In the rows, zero is written as 128.
Each row has a class, written after it.
[143 148 120 108 146 131 121 108 159 152  77 183 129 105 114 110 111 142
 106 139 149 138 131 131 153 133 123 130 137 115 128 153 155  83 105  94
 128 125 119 133 118 158 135 140 132 139 130 128 113 165 132 127 119]  Fus
[171 141 107 143 143 145 143 138 134 213 118 165 142 112 142 144 172 124
 143 123 103 120 119 122  58 197 135 106 199 143 144 142 119 126 137 110
 144 213 116 113 172 111 175 128 142  99 189 146 157 101 114 153 144]  moda
[173  88  95 122 134 103  98 120 149 112 121 159  87 159 122 155 136  94
 133 121 180  86 133 148 180 183 178 170 111  99 107 111 130 160 128 155
 139 111 110 113 109 115 146 152  73 155  92 116  89 145  74  64 210]  vipo
[138 123 125 121 137 120 124 125 162 119 101 166 116  88 135 100 135 141
 122 138 137 114 121 126 145 121  97 131 121 148 114 143 152 120 111 116
 142 117 124 112 113 133 145 101 144 124  93 120  90 151 123 114 114]  Repev
[121 159 125 134  98 118  96 160 146 124 120 143 165 120 170 127 124 136
 122 112 165 116 161 141 153 137  89 144 123 124 123  93 133 123 110 115
 159 123 129 117 122  95 121 111 126 150 134 129 121 137 151 106 129]  Tagut
[ 99 131 123 120 158 149 151  94 153 103  89  88 100 119 183 124 112  88
  45 113 143 105 107 115 125 140  59 148  88 110 126  69 141 172 144 127
 145 105 146 151 145 115 145  93  91 135  82 108 155 159 148 141 102]  motos
[126 155 163 110 137  69 162 128 136 159 103  92 170  99 182 116  88 120
 136  68 120 122 113 145 100 149 104  96 236 146 166 102 101 150 174  89
  68 220 133 185 123 144 150 124 104 133 155 133 159 183 143 164 113]  Repev
[102 108 165 112 126 104 126  82  87 118 177  84  86  59 117 124  67  73
 117 107 101 153 110 157 149  92 164  99 112 110 121  80 164 175 127 118
 115  51 135 126 114 155 124 150  99 134  89  98 102 134  93 138 178]  Sigog
[112  98 100 114 147 142 128 119 134 135  90 163 123 113 109 113 123 126
 106 162 136 128 125 129 159 136 107 127 116 112 131 155 159 106 121  95
 139 141 103 123 107 130 146 115 162 130  93 114 115 153 157 106 123]  roni
[125 126 122 114 151 138 125 113 158 121  83 152 128 119 124 127 128 154
 116 142 133 133 131 139 160 145 114 135 139 119 136 137 151 112  96  95
 126 107 119 129 106 135 156 104 145 141  87 124 105 125 145 119 135]  motos
[120 159 107 130 109 120 105 160 141 124 125 143 162 105 158 154 128 150
 119 112 157 105 154 141 145 131 127 133 106 120 121  89 115 116 114 133
 151 148 129 120 127 101 113 114 138 156 125 126 115 125 130 113 117]  moda
[144  80  83 141 172 124 139  99 113  77  81 106  99 117 148 153 163 146
  78  95 116  87 106 117 170 161  82 132 145 134 101  78 137 136 104 111
 122 163 129 128 107  90 197 129  86 142 125 142 156 205 135 121  97]  roni
[110 141 118 135  97 122 115 160 133 141 128 131 146 105 163 125 101 138
 119 113 153 106 159 147 140 136  97 130 120  98 125  95 135 120  99 133
 173 140 119 109 121 113 133 118 125 154 125 129 117 141 140 126 139]  Lub
[120 141 112 121 102 127 115 169 150 127 118 142 144 131 173 133 126 142
 120 113 162 107 165 141 147 125 102 142 145 115 131  86 110 129 109 129
 167 150 131 119 110 112 145 119 109 159 128 141 108 111 161 109 129]  motos
[134  99 106 135 127 120 148 126 153 145  88  96 114  67 139 148 143 111
 116 132 105  77 109 149 107 152  77 177 200 191 139  61 109 133 183 107
 136 186 170 122 138 133 115  87 168 137 118 119 158 160 128 120 147]  vipo
[111 147 134 136 118  95 114  88 121  81 174 132 154 165  90 167 103  79
 142 114 201 132 155 160 215 150 109  96  93 135 116  82 122 120  74  97
 167  80  95 144 117 142 140  85 174 150 118  93 105 191 130  54 141]  roni
[132 131 107 153 108 111 172 134 134 151  96 135  78  84 164 107 151 154
  37 180 107 160 125 127 133 133  98 129 180 169 104  65 144 110 148  90
 179 143 120 124 133 115 158  99  98 126 131 120 121 193 182 141 133]  vipo
[143 118 133  95 156 156 139 120 115 140 109 141 110  55 161 129 129 135
 144  67  82 113 120 112  98 178  87 119 162  71 118  96 115 168 122  94
 175 198 100 128 150 108 185 124  86 134 163 174 142 153 171 138 150]  Fus
[128 158 124 119 100 135 138 151 132 143  98 138 113 121 198 109 116 124
 131 121 145 124  96 122 137 161  97 170 173  81 148 119 114 164 190 109
 183 127 100 164 113 130 153 113  89 135 109 120 107 163 160 122 157]  Lub
[135 135 184 163 153  78 127 114 130 101  87 153 140 130 142 110  90  54
 150 154 114 133 148 140  97 112 114  85  93 148 126 117 142  75 180 120
 152 188 136  82 171 162  69 205 173 163  58 116  68 179  79 125 138]  Sigog
[118 149 119 125  94 116 114 160 140 126 129 138 151 119 171 127 116 134
 133  94 161  96 164 144 131 129  99 125 147 128 116  92 117 122  92 138
 153 148 118 107 123 109 137 106 125 158 130 132 119 134 140 104 115]  Repev
[126 124 144 143 202 157 108  98 104  67 137 186 173 103  78 131  84  68
  85 102 121 129 131 132 178 158 177  74  83  86 117  78 162 125 108 155
  98  84 107  83 162 130 145 239 102 126 126 104 126 178  81 136 129]  roni
[123 142  76 164 108 111 148 124 143 149 102 161 138  90 152 138  72 108
 138 126 120 137 103 132 108 126  93 150 127 134 143 141 164 132  89  81
 107 146 112 141 117 146 156 107 159  69 101 135 133 142 108 179 132]  Lub
[144 155 148 136 157 140 149 128 121 106 150  87 108  98 218 128  96  57
  84 116 103 132 120 114 102 163  76  98 189 149 117 101 152 134 123  92
 182 125 116 145 148 144 131 107  81 117 146 129 160 200 121 137 108]  Lub
[104 171 116 187 116  86 112 154 122 148 102 125 155  89 209  77 135 148
  93 139 108 125 124 101 111 141 122 118 214 109 149 103 136 134 169 104
 142 133 126 105 123 140  94 191 129 113 165 136 134 198 158 117 154]  Lub
[108 142 159 143 128 106 102 108 128  91 161  96  82 113  93 137  74  79
  86 166 123  97 123 175 139 113 171 157 191 146 102 119 125  85 138 101
 232  98 157  57 117 179  82 173 110 125  69 124 127 133  30 136 161]  Lub
[139 113 118 109 148 144 117 120 146 135 101 141 103 101 126 112 109 149
 127 148 125 111 135 128 140 145 109 138 103 116 136 166 168 103 120 142
 134 117 117 132 115 120 127 106 134 135 104 134 114 141 137 102 136]  Lub
[157  95 139 157 178 137 171 129 134  77 140 143 123  94 112 121 174 151
 179 117 139 121 129 120  79 213 109 130 185 142 119 132  82 173 157 109
 131 140  94 165 132 148 150 110 136 117 192 168 133 169  93 140 138]  Sigog
[123 143 115 128  99 118 111 163 130 136 116 131 157 127 149 119 117 145
 132 104 155 108 166 133 140 134 114 121 123 110 130 108 131 105  93 135
 144 134 113 120 126 103 131 129 122 157 130 129 120 129 140 122 130]  Sigog
[117 121 150 141 171 144 149 115 145 121 108 140 134  89 138 122  78 120
 104 112  81 117 121  98  93 163  47 123 142 107 123 104 136 152 122  78
  89 112  91 139 131 161 159 110 117 148 161  92 115 109 113 158 135]  Fus
[113 139 119 135  95 125 100 163 140 121 111 137 153 125 159 133 117 135
 126 109 158 112 160 143 151 141 112 120 138 105 122  96 128 127 110 127
 164 153 114 119 123 102 123 116 133 149 135 118 116 136 146 106 125]  roni
[144 125 138 105 129 134  86  87 143 130 104 168 121  66 176 154 106 134
  93 145 114 160 115 114  83 176 155  92 156  96 143 107 132 148  88 177
 179 105 118  45 113 135  94 116 142 145  59  93 138 105 130 151 126]  motos
[145 113 167 152 114 149 124  75 149 102 159 128 119  75 106  70  67 162
  94 156  96 122 135 119 113 125  82 106 160 117  95 146 131 131 143  68
 200  95 177  99 123 145 130 139  66 125  82 140 118 122 105 132 169]  Lub
[135 118 133 114 137 124 113 112 156 110  84 153 145 114 114 115 129 126
 131 130 125 125 121 140 142 136 113 128  83 123 122 169 164 116 127 117
 105 141 122 145 122 119 112 102 128 133 109 128 105 137 138 119 128]  vipo
[151 125  71 129 169  74 167 123 135 104 112 102 138  92 117 119 123 141
 124  82 111  82 142 129 105 165  76 142 175 139 103  85 122 119 141  70
 111 162 128 131 108 163  92  78 100 122 143 125 150 228  84 118 120]  Repev
[136 105 118 118 135 142 128 127 143 147 118 158 116  98 119 107 104 140
 114 146 116 121 127 136 131 122 108 157 114 136 125 156 158 112 129 115
 141 123 124 133 102 143 129 110 139 130 106 133  90 123 118 121 130]  Lub
[134 129 138 130 111 119 139 135 117 106 168 103  88 105 122 146  99 117
 197  86 140 143 108 131 124 143 119  86 136  81 120  65 113 113 120 116
 155 103 149 113 110 111 152 106 116 118 218 126 117 149  86 137 131]  Tagut
[135  69  89 113  93  88 135 151 149  78 113 125 170 136  85 171 121  88
  89  99  87  82 158 172 169  92  93  98 186  50 124  81 123 122 141  94
 151 108 151 122  99 129  67 158  86 136  99 120 122 112  80 136 114]  roni
[140 120 118 127 128 144 116 126 144 120  81 158 121 110 120 108  86 139
 120 148 132 120 131 144 145 140 113 135 112 121 135 149 159 104 143 128
 141 135 114 122 119 120 139 137 141 142  84 127 111 172 145 131 135]  Lub
[110 134 113 115  65 108 150  92 148 106 155 111 114 137 120 141  87 120
 124 148 158 121 119 154 156  71 100 187  85  76 108 108 149 116 159 124
 155 110 165 156 129 144 121 110  62 144 125 103 125  73  80 138 156]  vipo
[147 136  92 130 161 137 122 120 154 150  90 173 144 109 110 136 138 177
 114 129 145 113 125 115 150 151 116 137 112 124 125 137 134 107 112 124
  96 105 122 130 105 127 125 120 154 136  85 135 112 137 118 115 108]  moda
[113 153 125 126 106 120 108 157 152 130 116 135 146 126 170 128 124 145
 120 112 166 105 162 150 144 132 115 144 139 109 117  86 120 129 108 119
 170 152 132 122 117 115 137 111 119 154 127 136 120 119 156 108 134]  motos
[139 126 120 107 160 128 122 138 161 122  83 163 134 112 138 119 116 142
 103 146 121 120 132 143 153 125  94 139 138 137 141 129 145 115 150 110
 119 124 120 141  98 131 126 103 128 134  85 125  90 124 150 110 118]  motos
[114 153 113 133  97 116 105 167 143 124 116 140 150 114 156 120 104 142
 131 112 164 108 162 142 149 132  82 137 130 122 125  90 124 126 119 113
 139 126 125 123 106  99 127  97 121 146 145 126 119 135 161 101 131]  Tagut
[152  72  56 127 118 119 172 126 133 113  97 140 130  96 101 161 110 103
 145 109 140 125 126  79 121 170  94 131 144 113 127 107  59 163 144  78
 135 196 118 139 124 142 153  97 125 150 173 132 130 165 138 166 131]  roni
[131 131 105 127 163 127 123 124 148 165  86 149 110 124 138 102 121 168
 125 126 150 123 128 129 144 140 107 132  87 117 143 155 140 102 115 130
 117 107 114 126 114 121 125 121 164 142 117 105  98 118 104 105 115]  moda
[121 161 123 118 110 129 105 164 144 131 124 153 149 118 156 128 121 155
 121 121 165 113 167 137 133 122 114 131 134 102 121 102 110 118 105 112
 170 140 122 106 118 113 134 118 111 150 141 126 115 132 143 115 130]  Fus
[135 125 128 115 161 135 116 131 147 145  93 182 120  83 110  97 136 150
 115 137 137 129 145 139 153 135 116 121  99 139 131 158 147 106 119 105
 129 116  94 128 112 138 151 138 140 136 100 134 104 151 139 114 127]  Fus
[125  98 118 126 144 138 139 111 145 119  86 153 109 114  78 119 135 141
 141 131 148 121 136 135 164 136 108 137  92 123 111 135 152 125 107 111
 122 124 125 131 124 135 140 109 157 134  93 114 101 166 141 114 132]  roni
[153 131 126 133 119 134 136 159 109 100  78 105 162 159 163 173 171  81
 128  96 111 158 144 141 136 151 167 100 157 104 127 111 114 112  43 147
 150 123 133  86 164 116 105 154 128 145 142  98 167 143 104 161  91]  Sigog
[130 197 193 122  83 111 112 137 131 120 157  71 148 168 108 164 117  66
 123  39 148 106 129 122 179 143 140 120 165 183 159  96 109  54 138 159
 131  61 137 144 155 123 137 234  87 173 100 162 138 165  68 170  92]  Repev
[118 146 111 121 104 113 111 168 137 133 118 130 140 109 159 123 119 137
 129 102 157  99 161 142 141 122 104 142 141 114 116  96 108 119 107 123
 162 140 126  97 113 102 128 109 124 158 141 132 117 139 139 109 121]  Repev
[118 152 124 130 100 120 102 152 138 118 123 147 147 114 160 123 111 131
 129 118 168 115 152 137 151 127  96 135 131 135 121  92 114 129 119 119
 158 127 129 114 116 105 131 108 128 150 134 129 116 135 160 100 126]  Tagut
[117 161 129 126 109 120 100 155 140 128 117 139 164 124 148 116 119 138
 131 110 171 109 161 133 153 138  91 136 120 110 116  97 116 131 124 113
 157 130 130 108 121 101 131 116 124 157 146 124 119 137 151 106 135]  Tagut
[123 141 120 144 145 131 127 142 181 149 101 134 122  33 132 106 123 115
 129 137 133 120  86 102 143 146 106 137 121 150 160 100 115 182 190 166
 110 121 124 144 148 153 139 104 138 110 180 112 121  87 102 146 144]  vipo
[128 147 129 115 171 137 115 120 160 115  78 170 148  92 120 121 123 146
 109 143 136 132 126 126 142 149 116 107  86 116 129 155 150  95  97  96
 117 140 113 123 123 136 146  94 117 132 112 114 112 142 116 134 115]  Fus
[126 130 108 112 148 148 131 125 145 139  85 176 120  95 135 116 119 115
 135 121 132 133 130 141 131 139  98 141  87 114 134 137 168 109 117 109
 128 119  96 127 114 122 142  99 128 140  83 127  99 138 130 122 130]  vipo
[113 140 114 130  94 118 109 160 133 124 107 137 149 129 154 115 105 139
 132 105 168 103 154 138 141 126 102 127 125 105 135 103 123 116 109 142
 147 129 115 120 121 109 119 131 125 158 115 134 105 138 145 123 129]  Sigog
[ 93 149 149 159 117 163 111 171 123 175 127 115  61 126  86 135 110  55
  63 155  89 131 121 127 141 143 137 121 103 122 131 119 169 120 105 138
 159  48  97  78  90  94 199 189 143  74  76 123 110  74  42 127 138]  Sigog
[137 141 139 104 146 140 116 134 158 158  68 174 119 111 117 116 124 148
 123 125 133 125 146 136 142 137 106 128 113 120 126 147 148 112 104 106
 120 119  91 133 106 137 155 101 137 155  95 110 100 130 149 119 119]  Fus
[125  91 131 151 169 130 148 123 138  98 106 188 120  52 160 108 166 161
  66 165 109 134 127  92 107 182 108 153 183 131 170 110  73 132 177 143
 138 114 129 132 108 113 106 166 141 112 215 111 158 145 140  90  95]  roni
[148 128  93 124  87  96  82 130 139 176 144 110  89 117 144 109  89  63
  99 125 128 120 160 128 173  69 167  97 121 114 127 119 174 109 135 138
 161  59 123  94 142 151 111 231 135 156 150  97 112  96  43  97 165]  Fus
[160 135 120 122 147 143 143 104 144 105 116 127 107 121 182  96  99 167
 115 144 126 125 104 137 109 152 131 152 252 114 127 130 108 133 161 101
 170 153 138 140 118 152 159 138  81 111 159 116 197 122 125 133 121]  motos
[122 115 108 107 153 127 121 119 148 124  88 149 120 108 113 109 132 133
 125 131 145 105 125 117 147 121 100 126 101 129 132 153 144 106 116 129
 105 117 120 114 100 123 142 108 156 145 111 130 106 158 141 104 101]  Repev
[127 156 112 143 113 118 101 152 143 132 128 136 152 112 153 134 108 156
 117 118 158 106 169 139 146 124 101 140 108 118 112 101 119 130 109 125
 156 146 133 107 126 102 120 133 134 159 144 125 116 117 130 113 131]  moda
[139 127 156 127  89  93 111  84 128  98 161 117 136 193 189 146 112 147
  65 112 111 105 120 138  90 152 110 103 212  94 107 118 133 100 104  95
 193 118 148 100 103 110 108 173 108 147 114  96 106 125  47 118 121]  moda
[165 112  99 116 124  72 151 110 171 165 101  94  76 119 139 121 123 152
 122 144 137 135 150 121 138 141  76 151 153 141 166 104 115 146 164 163
 172 184 116 130 114 149 135 105 107 166 150 108 147 131 129 114 146]  vipo
[123 131 118 139 147 127 139 130 144 143  64 144 128 101 115 114 119 143
 119 144 144 117 141 129 155 153 102 135 107 140 133 148 141 105 123 118
 100 127 129 120 106 146 139 137 158 149  87 120  94 173 100 116 138]  Lub
[107 156 121 132  97 116 104 169 131 116 105 129 160 133 157 130 109 123
 120 106 151 104 168 141 134 125  95 132 124 109 136  99 125 123 103 136
 152 134 112 110 116 101 117 131 127 154 118 126 116 130 138 122 122]  Sigog
[ 70 139 158 142 113 142 161  93 167  97 100  88 145 127  85 112 140 156
  75 104  97 131 120 134 161 192  74 154 120 122 143  90 153 136  80 107
 156 118 127 154 138 177 154 101 110 141  97 111 133 136 136 129 144]  motos
[112 131 124 104 137 126 130 143 163 117  81 152 120 119 123 109 108 141
 103 139 131 108 127 120 161 104  93 133 134 129 136 133 130 116 138 107
 133 129 112 141  90 132 161 133 158 130  92 132  94 123 158 126 100]  motos
[114 115 129 130 136 104 134 137 144 156  78 104  92  83 160 113 137 150
 110  86 108 113 115 131 122 161 133 138 123  63  77  84 164 165 114 142
 117 170 105 138  86 138 141 126 117 138 139 131 139 144 101 123 118]  vipo
[124 126 156 130 164 130 170 100 137  82  92 125 120 117 121 144  57  90
 133 135 136 146 154 162  67 155 130  67 179 117  94 101 114 174 158  61
 132 214 103 133 130 148 163  91 144 144  94 105 140 180  91 171 120]  roni
[127 119 135 124 135 122 126 123 147 171  71 143 110  81 143  93 117 120
 116 135 127 124 141 128 142 138 114 113 111 138 135 173 155 115 101 126
 120 129 122 130 110 149 130 129 147 144  88 119 117 144 139 107 127]  Lub
[140 117 129 127 150 125 111 124 157 118  76 156 129 134  96 109 131 143
 131 136 133 114 129 128 168 146  88 133 101 133 115 144 166 109 129 113
 107 110 108 128 109 127 144 117 157 151 117 118  90 144 131 105 124]  Tagut
[134 127  82 129 129  99 167 105 136 166  91 146 169 130 147 138  94 115
  69  80 104 131 149 128 164 115  80 162  64 126 132  85 120 101 112  69
 117 160 141 154 102 125 194 171 126 145  95 118 115  84  33 124 103]  motos
[118 156 118 151 115 104 106 143 167 156  21  92 108 126 127 104 158 154
 106 104 113 116 113 165 189 146  65 152 112  98 131 115 177 121 149 130
 162 139 119 126 114 131 132 127 119 140  93 136 123 143 139 139 128]  motos
[133 129 116 118 150 140 107 118 140 128  76 164 140 115 125 110 110 132
 147 133 143 127 121 122 159 141 105 143 103 138 123 147 162 105 110  89
  99 121 124 116 109 126 144 112 168 146  91 115 102 162 153 103 133]  Tagut
[123 132 112 112 141 134 111 115 149 137  81 160 131  84  76 105 122 139
 129 122 131 116 123 135 158 144  96 148  94 115 137 133 146 112 134 108
 133 121 124 107 104 121 125 108 141 136 116 127 100 158 148 114 147]  vipo
[111 141 109 126  98 118 113 165 131 121 111 137 156 109 171 123 111 130
 122 107 158 110 166 132 138 128 100 132 116 103 134 100 131 114  96 122
 151 139 118 122 120  97 125 130 122 155 124 138 116 142 145 124 129]  Sigog
[101 125 118 177 122 126 112 118 102 158  96 125 170 152  65 137 106  87
  21 137  69 122 138 111 150 130  93 127 108 130 116 103 144 101  95 125
 123 138 160  29 146 132 105 205  92 128 120  98 109  99  97 151 142]  roni
[117 143 109 127  98 118 111 161 139 129 120 139 155 103 156 121 117 139
 126 107 158 100 157 142 141 126  96 139 128 126 113 102 121 120 106 129
 146 145 128 103 119 108 128 108 131 154 139 131 114 140 138 112 120]  Repev
[108 130 121 139  93 122 110 160 138 115 111 141 145 112 147 130 113 143
 116 115 158 104 169 140 146 139  97 121 142 106 124  97 119 124 110 125
 157 143 121 110 113  99 130 134 129 149 131 115 129 139 144 117 123]  roni
[128 168 176 159 174 128 128 132 148 154  97 133 160 107 104 138 137 105
  94  73  77 107 144 145  60 156  88 111 178 147 105  84 126 159 139  75
  89 161 122 147 133 132 129 106 125 111 202 156 141 145 124 157  94]  Fus
[120 163 146 109 113  84 132 104  96  79 177 130  90  62 188 155  88  77
 116 136 125 151 165 172 130 116 147 131 112 148 144 108 186  79 113 134
 175 130 129 113 118 142 113 174  75 142 128 112 115 192  58 112 157]  Lub
[ 49 100 119 105 115 130 116 169 127  75 155  83 125 115 132 131  94  43
 129 144 125 108 133 140 155 115  53 183  81 111 151 208 158 108 102  22
 145 105 104 133  81 117 128 110 132 130 145 126  99  97 113 131 167]  vipo
[131 152  96 143 107 129 107 149 144 143 122 151 148 109 166 134 123 153
 120 111 165 108 156 137 139 130 120 146 128 132 129 100 102 119 110 124
 159 132 139 114 128 106 117 127 128 157 125 131 124 117 131 107 124]  moda
[117 147 114 124  94 137 101 163 141 135 127 160 149 120 158 138 118 148
 111 124 173 109 151 137 141 131 116 133 121 117 126 104 111 109  95 125
 158 144 122 113 125 102 150 116 108 149 145 131 116 121 151 122 131]  Fus
[ 97 134 112 119  84 137 146  84  86 115 211  71 149  44  92  94  83 163
 143  92 108 122 129 111 130 162 144 101 144 126  98  94 169 100 101 122
 120 121 159  93 149 189 130 163  87 147 142 124 138 173  53 119 197]  Repev
[150 133 141 148 136 121 130  82 153 150 132 119 125  90  82 134  81 138
 131 111 108 123 109 151 165 157 101  88 136  79  98 112 138 140 113  97
 147  88 117 142 163 139 151 112 140 117 151 110 147  81  92 146 156]  moda
[114  95 149 124 170 140 117 108 110 142 163 168 134 114 164 155 115 131
 112 109 112 146 112 133 141 144 147 189  86  58 117  44 138 118  98 162
 137 142 121 118  73 134 130 142 106 171  98 149 126 114 152  69 111]  vipo
[115 151 105 133  91 108 116 158 137 131 135 136 161 123 156 121 117 150
 124 103 160 103 163 137 138 122  98 124 147 122 126  92 119 122 100 127
 147 138 120 103 127 101 141 115 122 148 147 135 116 141 147 118 128]  Repev
[138 155 104 127 162 123 126 115 144 143  88 167 129 117 109 130 129 140
 128 126 162 117 132 135 154 146 126 152 100 128 112 148 119 107 103 103
 137 129 120 119 114 142 126 123 159 134 107 119 117 146 104 109 113]  moda
[126 155 114 134 105 125 109 151 154 136 116 137 153 105 153 134 123 162
 123 115 162  98 160 142 144 127 112 130 123 121 114 102 112 133 116 121
 149 142 141 123 131 104 127 112 127 157 124 122 119 110 131 113 131]  moda
